Here is a tiny trained network, its code and every weight. The questions are about switching its units off for an input and a class, where a switched-off unit gives its printed mean instead of its output.

import numpy as np


def w(rows, s, z=0):
    codes = np.array(rows[::2]) - 128.0
    scale = np.full(codes.shape[1], s)
    scale[-1] = z or s
    return codes * scale


def norm(h):
    return h / np.sqrt((h * h).mean(-1, keepdims=True) + 1e-5)


def f(y):
    return y / 2 * (1 + np.tanh(0.7978845608 * (y + 0.044715 * y**3)))


def log_softmax(a):
    a = a - a.max(-1, keepdims=True)
    return a - np.log(np.exp(a).sum(-1, keepdims=True))


def net(x, mask):
    res = np.array(x, float).reshape(1, 5) / 4 @ E
    u = 0
    for l in range(3):
        y = f(norm(res) @ A[l][:, :-1].T + A[l][:, -1])
        res = res + np.where(mask[u : u + 7], y, B[l][:, -1]) @ B[l][:, :-1]
        u += 7
    return log_softmax(norm(res)[-1] @ U[:, :-1].T + U[:, -1])


A, B = {}, {}
E = w([
[56,110,168],'x0',
[109,127,67],'x1',
[187,241,104],'x2',
[134,167,2],'x3',
[197,113,108],'x4',
],0.006)
A[0] = w([
[115,141,118,218],'L0N1',
[72,134,130,7],'L0N2',
[171,102,59,204],'L0N3',
[112,141,62,95],'L0N4',
[78,74,129,144],'L0N5',
[244,78,129,77],'L0N6',
[168,79,91,17],'L0N7',
],0.011,0.0017)
B[0] = w([
[180,168,223,162],'L0N1',
[115,192,94,139],'L0N2',
[181,76,235,245],'L0N3',
[9,153,250,186],'L0N4',
[208,143,216,253],'L0N5',
[143,161,55,236],'L0N6',
[142,125,2,156],'L0N7',
],0.0049,0.0027)
A[1] = w([
[93,1,90,244],'L1N1',
[192,166,98,77],'L1N2',
[35,146,83,148],'L1N3',
[97,147,81,222],'L1N4',
[81,72,103,253],'L1N5',
[233,184,148,123],'L1N6',
[16,201,109,175],'L1N7',
],0.012,0.0021)
B[1] = w([
[187,64,22,254],'L1N1',
[140,124,80,181],'L1N2',
[205,187,170,153],'L1N3',
[228,190,226,139],'L1N4',
[189,75,112,181],'L1N5',
[1,226,78,239],'L1N6',
[211,97,231,209],'L1N7',
],0.0066,0.0054)
A[2] = w([
[78,144,134,5],'L2N1',
[90,54,151,103],'L2N2',
[191,125,171,95],'L2N3',
[108,131,172,17],'L2N4',
[59,147,114,128],'L2N5',
[23,80,255,199],'L2N6',
[108,156,77,247],'L2N7',
],0.0096,0.0028)
B[2] = w([
[152,155,146,111],'L2N1',
[49,115,79,166],'L2N2',
[194,179,254,156],'L2N3',
[198,127,55,119],'L2N4',
[92,96,66,142],'L2N5',
[52,93,135,252],'L2N6',
[25,116,190,191],'L2N7',
],0.0063,0.0047)
U = w([
[209,44,39,221],'0',
[86,253,41,130],'1',
[63,165,180,208],'2',
[230,197,236,2],'3',
[65,45,132,12],'4',
],0.012,0.0023)

Each question gives the input, the list of numbers given to net, and the class t.
The units are the neurons (one row each of A and B). Each row of codes is followed by its name. A weight is (code - 128) times the scale printed after its matrix; where a second scale follows, it is the last column's (A, B and U).
mask holds one flag per neuron, layer by layer. A switched-off neuron (its flag False) gives its mean, the last column of its row in B, instead of its output. The means were averaged over made-up inputs and are rounded, as every weight is.
A unit's drop is (log p(t) with every unit on - log p(t) with that unit switched off) / (log p(t) with every unit on - log p(t) with every unit switched off).
The circuit of an input: a set's keep is (log p(t) with only the set's units on - log p(t) with every unit switched off) / (log p(t) with every unit on - log p(t) with every unit switched off). Starting from the 12 units with the biggest drops (on a tie, the unit counted first), units are removed one at a time, each time the one whose removal leaves the highest keep (on an exact tie, the one counted first), for as long as the keep stays at least 0.8.
units of the circuit, in order: the units of the circuit, biggest drop first
k most important neurons: the k neurons with the biggest drops, biggest first
top k neurons in layer l: the k neurons of layer l with the biggest drops, biggest first
drop of u: that unit's drop, to one decimal
input [-8,-6,-6,-7,3], class 0: top 2 neurons in layer 2 -> [L2N7; L2N6]
input [-4,-2,1,-7,-2], class 4: most important neuron -> [L2N6]
input [4,5,4,-2,1], class 3: 2 most important neurons -> [L0N5; L0N3]
input [5,-1,-4,2,-5], class 3: units of the circuit, in order -> [L0N3; L1N7; L1N3]
input [-2,0,0,6,-2], class 3: 2 most important neurons -> [L0N4; L0N5]
input [4,-5,-6,5,-6], class 0: top 3 neurons in layer 0 -> [L0N4; L0N6; L0N3]
input [6,4,4,-2,7], class 2: 2 most important neurons -> [L2N7; L1N1]
input [-5,6,3,6,-4], class 3: top 2 neurons in layer 0 -> [L0N4; L0N5]
input [6,-4,-5,-2,5], class 0: top 3 neurons in layer 0 -> [L0N4; L0N3; L0N1]
input [-8,-1,0,-8,0], class 1: 2 most important neurons -> [L1N6; L0N6]
input [-5,-5,1,-2,-8], class 4: top 2 neurons in layer 1 -> [L1N3; L1N4]
input [3,-2,0,5,1], class 2: top 2 neurons in layer 0 -> [L0N3; L0N6]
input [7,-7,6,7,4], class 2: top 2 neurons in layer 1 -> [L1N1; L1N6]
input [-6,3,3,-3,8], class 1: units of the circuit, in order -> [L1N6]
input [8,-4,-8,-1,5], class 0: top 2 neurons in layer 1 -> [L1N1; L1N6]
input [5,4,-4,-8,6], class 0: top 2 neurons in layer 0 -> [L0N4; L0N3]
input [-1,6,1,3,8], class 1: top 2 neurons in layer 1 -> [L1N6; L1N1]
input [-4,-2,8,-4,8], class 1: drop of L1N6 -> 0.3
input [-5,-4,8,-7,6], class 1: drop of L1N6 -> 0.4
input [-1,4,-6,0,-2], class 0: drop of L1N6 -> 0.1
input [6,-4,-7,4,-3], class 0: most important neuron -> [L1N1]
